[ 0.23  0.54  0.19  0.02 -0.21 -0.86 -0.36  0.33 -0.29  1.08  0.36  0.49
 -0.11  0.10 -0.22 -0.25  0.39  0.02  0.33  0.11  0.01 -0.03  0.22 -0.26
 -0.17  0.48 -0.60 -0.39] : 2
[ 0.12  0.18 -0.24 -0.65  0.59 -0.12 -0.27  0.41 -0.08 -0.08  0.10  0.88
  0.03 -0.39 -0.16  0.34 -0.02  0.01 -0.38  0.13  0.10  0.14 -0.19 -0.05
 -0.11 -0.66  0.34 -0.13] : 1
[-0.70  0.09 -0.33 -0.46  0.26  0.21 -0.02 -0.52  0.35  1.61  0.29  0.84
  0.15  0.28  0.07  0.03 -0.37 -0.15 -0.04  0.09 -0.44  0.80  0.21  0.41
 -0.20  1.96 -0.26 -0.74] : 0
[ 0.35 -0.06  0.23 -0.14 -0.25  0.13  0.08  0.23 -0.12  0.22 -0.07 -0.22
 -0.16 -0.29 -0.14 -0.01  0.01 -0.16 -0.10  0.13 -0.08 -0.01 -0.12  0.12
 -0.19 -1.05  0.04  0.31] : 2
[-0.23  0.12 -0.39 -0.08  0.61  0.42 -0.43 -0.28  0.34  1.94  0.11  1.12
 -0.10  0.23  0.42  0.06 -0.78 -0.23  0.08  0.04 -0.03  0.63  0.06  0.21
  0.07  1.47 -0.35 -0.24] : 0
[-0.36  0.81 -0.09 -0.42  0.85 -1.21 -0.55  0.39 -0.34  1.43  0.53  1.51
  0.17 -0.33 -0.54 -0.26 -0.12  0.23 -0.25 -0.11  0.31  0.40  0.41 -0.26
 -0.25  1.84 -0.94 -1.70] : 1
[-0.22 -0.41  0.34  0.05 -1.05  0.38 -0.52 -0.31  0.05  2.07 -0.14  0.15
 -0.15  0.16 -0.09  0.09 -0.14 -0.56 -0.04  0.31 -0.66  0.34 -0.26  0.37
 -0.29 -0.56 -0.59  0.43] : 2
[-0.13  0.57 -0.43 -0.19  0.29  0.35 -0.57 -0.05  0.10  1.43  0.32  1.05
 -0.04  0.15 -0.11  0.25 -0.41 -0.01 -0.11  0.07 -0.92  0.63  0.16  0.08
 -0.43  2.68 -0.43 -0.79] : 0
[-0.13  0.05 -0.22 -0.19  0.81 -0.27  0.15 -0.18 -0.16  0.37  0.03  0.03
 -0.17 -0.53 -0.38  0.43 -0.11 -0.39 -0.76 -0.05 -0.08  0.06  0.18  0.07
 -0.10  0.14  0.23 -0.32] : 1
[-0.03 -0.28  0.27  0.19 -0.43 -0.18  0.01  0.31 -0.23 -0.16  0.09 -0.58
  0.26 -0.02 -0.18 -0.13  0.23  0.26 -0.08  0.05 -0.32 -0.34  0.20 -0.11
  0.20 -0.09 -0.36  0.06] : 2
[ 0.41  0.12 -0.11  0.41  0.79 -0.52  0.01  0.33 -0.23 -0.55  0.40  0.04
  0.06 -0.83 -0.23 -0.04 -0.03  0.26 -0.85  0.24  0.38 -0.15  0.19 -0.13
  0.48 -0.49  0.56 -0.43] : 1
[ 0.10  0.52 -0.25 -0.22  0.04  0.12 -0.80 -0.31  0.22  2.30  0.59  1.77
 -0.09 -0.77 -0.61  0.17  0.08 -0.15 -0.27  0.26 -0.09  1.07 -0.13  0.24
 -0.94  2.00 -0.44 -0.88] : 1
[ 0.92  0.57 -0.26 -0.52 -0.45 -0.29 -0.94 -0.07 -0.04  0.35  0.39  2.23
 -0.26 -0.53 -0.78 -0.10  0.22  0.24  0.27 -0.12  0.20  0.28 -0.19 -0.29
 -0.78 -0.17  0.28 -0.68] : 0
[ 0.15  0.59 -0.02 -0.13 -0.68 -0.78 -1.46  0.11 -0.05  3.84  0.50  1.98
 -0.32  0.24 -0.39 -0.66  0.17  0.06  0.72  0.21  0.09  0.82 -0.05 -0.06
 -0.75  1.50 -1.32 -1.02] : 2
[ 0.01  0.19 -0.31 -0.15  0.66 -0.11 -0.34 -0.08 -0.29  1.55  0.11  0.82
 -0.04 -0.59 -0.21  0.40 -0.37 -0.40 -0.46 -0.13  0.58  0.40  0.10 -0.14
 -0.13  0.62 -0.09 -0.65] : 1
[-0.18  0.36 -0.28 -0.30  0.60 -0.48 -0.84 -0.21 -0.25  0.71  0.48  1.08
 -0.01 -0.31 -0.21  0.26 -0.07  0.43 -0.12 -0.18  0.48  0.24  0.35 -0.54
 -0.04  2.06 -1.07 -0.98] : 0
